Below is a small trained network, with its code and all its weights. Each question gives an input and a class and asks what happens when units are switched off, that is, made to give their printed mean instead of their output.

import numpy as np


def w(rows, s, z=0):
    codes = np.array(rows[::2]) - 128.0
    scale = np.full(codes.shape[1], s)
    scale[-1] = z or s
    return codes * scale


def f(y):
    return np.maximum(y, 0)


def log_softmax(a):
    a = a - a.max(-1, keepdims=True)
    return a - np.log(np.exp(a).sum(-1, keepdims=True))


def net(x, mask):
    res = np.array(x, float).reshape(1, 2) / 4 @ E
    y = f(res @ A[0][:, :-1].T + A[0][:, -1])
    res = res + np.where(mask, y, B[0][:, -1]) @ B[0][:, :-1]
    return log_softmax(res[-1] @ U[:, :-1].T + U[:, -1])


A, B = {}, {}
E = w([
[38,138,250],'x0',
[168,2,113],'x1',
],0.019)
A[0] = w([
[187,78,83,109],'n0',
[117,180,160,123],'n1',
[113,193,127,128],'n2',
[42,172,160,46],'n3',
[147,223,108,142],'n4',
[177,60,64,109],'n5',
[150,52,73,128],'n6',
[122,82,105,96],'n7',
[67,206,171,117],'n8',
[8,155,206,254],'n9',
[104,233,54,143],'n10',
[138,75,103,83],'n11',
[132,121,94,208],'n12',
[99,22,186,163],'n13',
],0.017,0.0055)
B[0] = w([
[154,168,137,216],'n0',
[132,198,122,172],'n1',
[133,129,156,174],'n2',
[36,248,141,197],'n3',
[147,61,139,189],'n4',
[159,178,140,232],'n5',
[153,172,170,219],'n6',
[101,162,166,166],'n7',
[115,226,165,211],'n8',
[39,160,82,254],'n9',
[133,58,121,203],'n10',
[131,149,144,178],'n11',
[147,137,108,165],'n12',
[83,58,213,218],'n13',
],0.016,0.03)
U = w([
[48,76,66,196],'0',
[114,101,102,30],'1',
[165,160,84,231],'2',
[52,156,158,107],'3',
[151,85,85,34],'4',
[135,113,183,135],'5',
[175,4,142,254],'6',
[37,16,136,69],'7',
],0.022,0.007)

Each question gives the input, the list of numbers given to net, and the class t.
The units are the neurons (one row each of A and B). Each row of codes is followed by its name. A weight is (code - 128) times the scale printed after its matrix; where a second scale follows, it is the last column's (A, B and U).
mask holds one flag per neuron, in row order. A switched-off neuron (its flag False) gives its mean, the last column of its row in B, instead of its output. The means were averaged over made-up inputs and are rounded, as every weight is.
A unit's drop is (log p(t) with every unit on - log p(t) with that unit switched off) / (log p(t) with every unit on - log p(t) with every unit switched off).
The circuit of an input: a set's keep is (log p(t) with only the set's units on - log p(t) with every unit switched off) / (log p(t) with every unit on - log p(t) with every unit switched off). Starting from the 12 units with the biggest drops (on a tie, the unit counted first), units are removed one at a time, each time the one whose removal leaves the highest keep (on an exact tie, the one counted first), for as long as the keep stays at least 0.8.
circuit, biggest first: the units of the circuit, biggest drop first
top k neurons: the k neurons with the biggest drops, biggest first
drop of u: that unit's drop, to one decimal
input [3,6], class 7: top neuron -> (n13)
input [0,3], class 5: top 2 neurons -> (n9; n3)
input [-1,0], class 2: circuit, biggest first -> (n13; n9)
input [0,1], class 5: top 4 neurons -> (n9; n3; n10; n4)
input [0,2], class 5: top 3 neurons -> (n9; n3; n10)
input [-2,-3], class 6: top 2 neurons -> (n9; n3)
input [1,2], class 7: top 2 neurons -> (n8; n3)
input [3,8], class 5: drop of n9 -> 0.2
input [-2,5], class 5: drop of n9 -> 0.2
input [-4,-1], class 2: drop of n13 -> 0.7
